Below are the code and all the weights of a small trained network. Each question names an input and a class and asks about switching units off, where a switched-off unit gives its printed mean instead of its output.

import numpy as np


def w(rows, s, z=0):
    codes = np.array(rows[::2]) - 128.0
    scale = np.full(codes.shape[1], s)
    scale[-1] = z or s
    return codes * scale


def f(y):
    return np.maximum(y, 0)


def log_softmax(a):
    a = a - a.max(-1, keepdims=True)
    return a - np.log(np.exp(a).sum(-1, keepdims=True))


def net(x, mask):
    res = np.array(x, float).reshape(1, 6) / 4 @ E
    y = f(res @ A[0][:, :-1].T + A[0][:, -1])
    res = res + np.where(mask, y, B[0][:, -1]) @ B[0][:, :-1]
    return log_softmax(res[-1] @ U[:, :-1].T + U[:, -1])


A, B = {}, {}
E = w([
[118,120,199,96,234,105,148,229,221,125,116],'x0',
[150,196,222,219,82,46,33,126,156,78,177],'x1',
[180,74,92,146,198,100,173,16,152,41,174],'x2',
[2,139,112,157,154,136,64,30,219,146,91],'x3',
[109,163,66,1,108,52,109,144,116,33,91],'x4',
[210,218,99,55,226,182,21,113,132,170,177],'x5',
],0.0095)
A[0] = w([
[152,97,71,92,145,221,170,139,129,150,29,47],'n0',
[7,127,119,135,188,146,101,48,157,166,75,62],'n1',
[39,151,125,153,170,130,112,89,192,123,61,64],'n2',
[227,109,181,97,117,119,178,152,69,116,159,91],'n3',
[59,183,143,104,72,180,147,188,143,161,115,2],'n4',
[155,79,211,114,234,74,171,143,192,76,106,84],'n5',
[167,171,88,95,168,169,56,115,135,153,150,83],'n6',
[148,91,181,207,141,194,145,145,148,227,172,94],'n7',
[42,122,134,121,141,103,85,35,178,162,100,140],'n8',
[129,127,114,162,75,174,128,73,79,186,176,56],'n9',
[42,37,181,163,44,45,217,156,145,128,55,89],'n10',
[96,97,165,152,71,107,167,75,69,125,83,81],'n11',
[152,126,46,179,33,151,124,58,28,127,147,186],'n12',
[87,113,113,39,86,49,122,135,143,70,133,155],'n13',
[145,88,135,133,172,135,174,14,187,36,172,108],'n14',
[141,109,68,98,169,66,133,106,144,32,160,111],'n15',
[149,202,180,204,124,50,105,146,173,87,179,74],'n16',
[113,38,90,46,169,119,176,128,145,187,138,98],'n17',
[77,69,97,111,129,154,184,136,80,128,93,91],'n18',
[116,125,193,176,81,76,124,121,111,91,78,75],'n19',
[169,101,166,106,135,100,195,171,79,137,148,70],'n20',
[191,63,144,209,191,150,148,69,140,115,143,115],'n21',
[170,170,156,147,40,89,50,76,138,89,181,94],'n22',
[120,94,89,102,153,163,176,141,168,148,115,68],'n23',
[174,191,145,168,122,49,123,103,167,73,122,75],'n24',
[128,97,236,179,132,207,170,91,125,194,177,146],'n25',
[119,119,210,126,198,120,175,240,223,151,97,111],'n26',
[176,240,101,109,233,155,62,123,99,175,159,42],'n27',
[63,55,155,155,109,92,254,133,133,76,108,7],'n28',
[66,150,139,118,136,133,80,73,181,133,115,54],'n29',
[81,140,92,70,111,79,86,138,122,85,85,49],'n30',
[229,131,147,105,109,121,202,207,84,114,176,42],'n31',
[139,203,122,24,115,71,109,138,83,37,28,51],'n32',
[110,115,55,102,141,245,179,112,74,136,42,73],'n33',
[136,167,218,163,76,81,55,173,133,115,147,67],'n34',
[168,81,74,59,105,143,110,119,168,203,142,38],'n35',
[88,185,168,114,102,160,84,181,81,169,62,61],'n36',
[58,200,169,127,70,157,100,213,104,210,64,107],'n37',
],0.0092,0.0049)
B[0] = w([
[143,63,170,171,128,93,173,112,174,169,154,194],'n0',
[85,143,211,141,69,110,136,179,92,129,159,207],'n1',
[86,161,194,171,68,102,144,182,66,135,170,192],'n2',
[37,161,202,137,86,115,139,176,55,119,162,186],'n3',
[142,121,62,112,143,122,178,109,96,92,164,181],'n4',
[154,147,140,46,125,111,114,38,74,169,62,202],'n5',
[74,177,108,146,184,160,75,112,125,132,159,193],'n6',
[153,76,122,153,79,182,79,213,192,86,74,220],'n7',
[116,157,171,146,75,111,140,168,67,136,128,203],'n8',
[119,136,140,98,122,119,112,129,137,145,57,179],'n9',
[98,191,117,178,248,189,45,130,112,141,192,249],'n10',
[104,145,127,119,182,125,96,112,120,103,118,181],'n11',
[140,181,158,50,124,108,75,63,99,174,61,225],'n12',
[194,88,87,136,104,178,80,186,182,86,79,184],'n13',
[121,136,60,106,121,144,184,121,59,96,146,201],'n14',
[125,134,65,82,97,174,150,165,125,55,127,181],'n15',
[145,58,130,136,127,99,180,100,189,174,167,205],'n16',
[173,88,110,157,114,82,154,105,176,150,146,192],'n17',
[151,94,141,142,163,89,128,87,150,162,151,183],'n18',
[134,144,117,148,183,106,118,106,161,182,142,181],'n19',
[93,142,162,145,98,96,132,139,89,124,159,173],'n20',
[142,100,53,105,107,198,181,167,108,30,106,194],'n21',
[174,97,164,111,152,76,170,72,174,177,138,201],'n22',
[119,92,149,144,124,89,149,102,170,145,153,171],'n23',
[147,82,119,107,128,109,180,137,173,161,147,177],'n24',
[201,96,86,132,113,153,108,188,191,67,67,220],'n25',
[196,185,163,44,118,101,80,25,98,183,34,237],'n26',
[69,200,86,177,223,162,65,123,142,162,186,216],'n27',
[106,172,108,158,188,171,106,125,153,132,154,207],'n28',
[97,146,159,147,103,87,123,168,95,136,133,177],'n29',
[159,104,132,141,105,153,96,179,157,115,89,169],'n30',
[25,166,186,168,69,112,115,201,79,169,169,193],'n31',
[168,82,156,149,111,173,94,194,175,101,75,196],'n32',
[158,72,161,137,136,46,148,95,202,164,132,205],'n33',
[146,74,120,138,137,60,166,114,176,157,159,208],'n34',
[108,121,132,141,166,111,140,103,157,162,146,161],'n35',
[114,100,48,99,133,177,184,101,95,120,142,196],'n36',
[159,157,1,62,83,155,226,102,79,48,146,238],'n37',
],0.0084,0.018)
U = w([
[106,158,107,167,249,135,83,119,144,132,180,89],'0',
[143,85,142,148,147,39,204,91,206,153,156,81],'1',
[92,148,195,157,57,83,146,175,67,124,156,107],'2',
[154,99,103,142,102,152,103,188,191,84,46,115],'3',
[131,129,37,97,124,132,229,100,86,79,135,174],'4',
[140,154,150,78,131,79,92,34,101,151,23,160],'5',
[155,119,117,140,133,120,99,101,125,112,104,254],'6',
],0.012,0.0048)

Each question gives the input, the list of numbers given to net, and the class t.
The units are the neurons (one row each of A and B). Each row of codes is followed by its name. A weight is (code - 128) times the scale printed after its matrix; where a second scale follows, it is the last column's (A, B and U).
mask holds one flag per neuron, in row order. A switched-off neuron (its flag False) gives its mean, the last column of its row in B, instead of its output. The means were averaged over made-up inputs and are rounded, as every weight is.
A unit's drop is (log p(t) with every unit on - log p(t) with that unit switched off) / (log p(t) with every unit on - log p(t) with every unit switched off).
The circuit of an input: a set's keep is (log p(t) with only the set's units on - log p(t) with every unit switched off) / (log p(t) with every unit on - log p(t) with every unit switched off). Starting from the 12 units with the biggest drops (on a tie, the unit counted first), units are removed one at a time, each time the one whose removal leaves the highest keep (on an exact tie, the one counted first), for as long as the keep stays at least 0.8.
circuit, biggest first: the units of the circuit, biggest drop first
top k neurons: the k neurons with the biggest drops, biggest first
drop of u: that unit's drop, to one decimal
input [5,-1,1,8,3,-7], class 2: circuit, biggest first	[n2]
input [-6,-1,7,6,1,4], class 4: top 2 neurons	[n14; n26]
input [0,7,7,2,8,1], class 3: top 2 neurons	[n13; n15]
input [-4,-7,-8,7,6,-2], class 4: top 4 neurons	[n37; n36; n4; n22]
input [2,6,-5,6,3,-2], class 1: top 2 neurons	[n34; n16]
input [0,-5,4,8,0,-8], class 0: top 2 neurons	[n10; n28]
input [-3,8,-7,2,-7,1], class 1: top 2 neurons	[n34; n22]
input [5,-6,5,-6,-7,-6], class 3: top 3 neurons	[n7; n25; n21]
input [-7,-4,-7,3,-8,-3], class 3: top 2 neurons	[n7; n25]
input [-3,-8,-6,-1,8,3], class 1: top 3 neurons	[n33; n0; n7]
input [5,-5,-6,3,4,-5], class 4: top 2 neurons	[n37; n27]
input [-7,-5,-1,-7,-3,7], class 0: top 2 neurons	[n27; n26]
input [-6,4,0,-8,-3,7], class 2: top 3 neurons	[n3; n31; n10]
input [1,-6,-6,-5,5,7], class 0: circuit, biggest first	[n27]
input [7,-6,7,4,2,5], class 4: top 2 neurons	[n14; n15]
input [7,7,-6,4,-6,-1], class 1: top 3 neurons	[n34; n16; n12]
input [6,5,-7,2,2,0], class 4: drop of n36	0.1
input [6,-6,-1,-2,-1,4], class 1: drop of n23	0.5
input [5,7,-4,6,4,3], class 1: drop of n23	0.0
input [-6,7,-4,-1,6,2], class 1: drop of n34	0.1
input [-8,-5,2,-5,-7,6], class 5: circuit, biggest first	[n12]
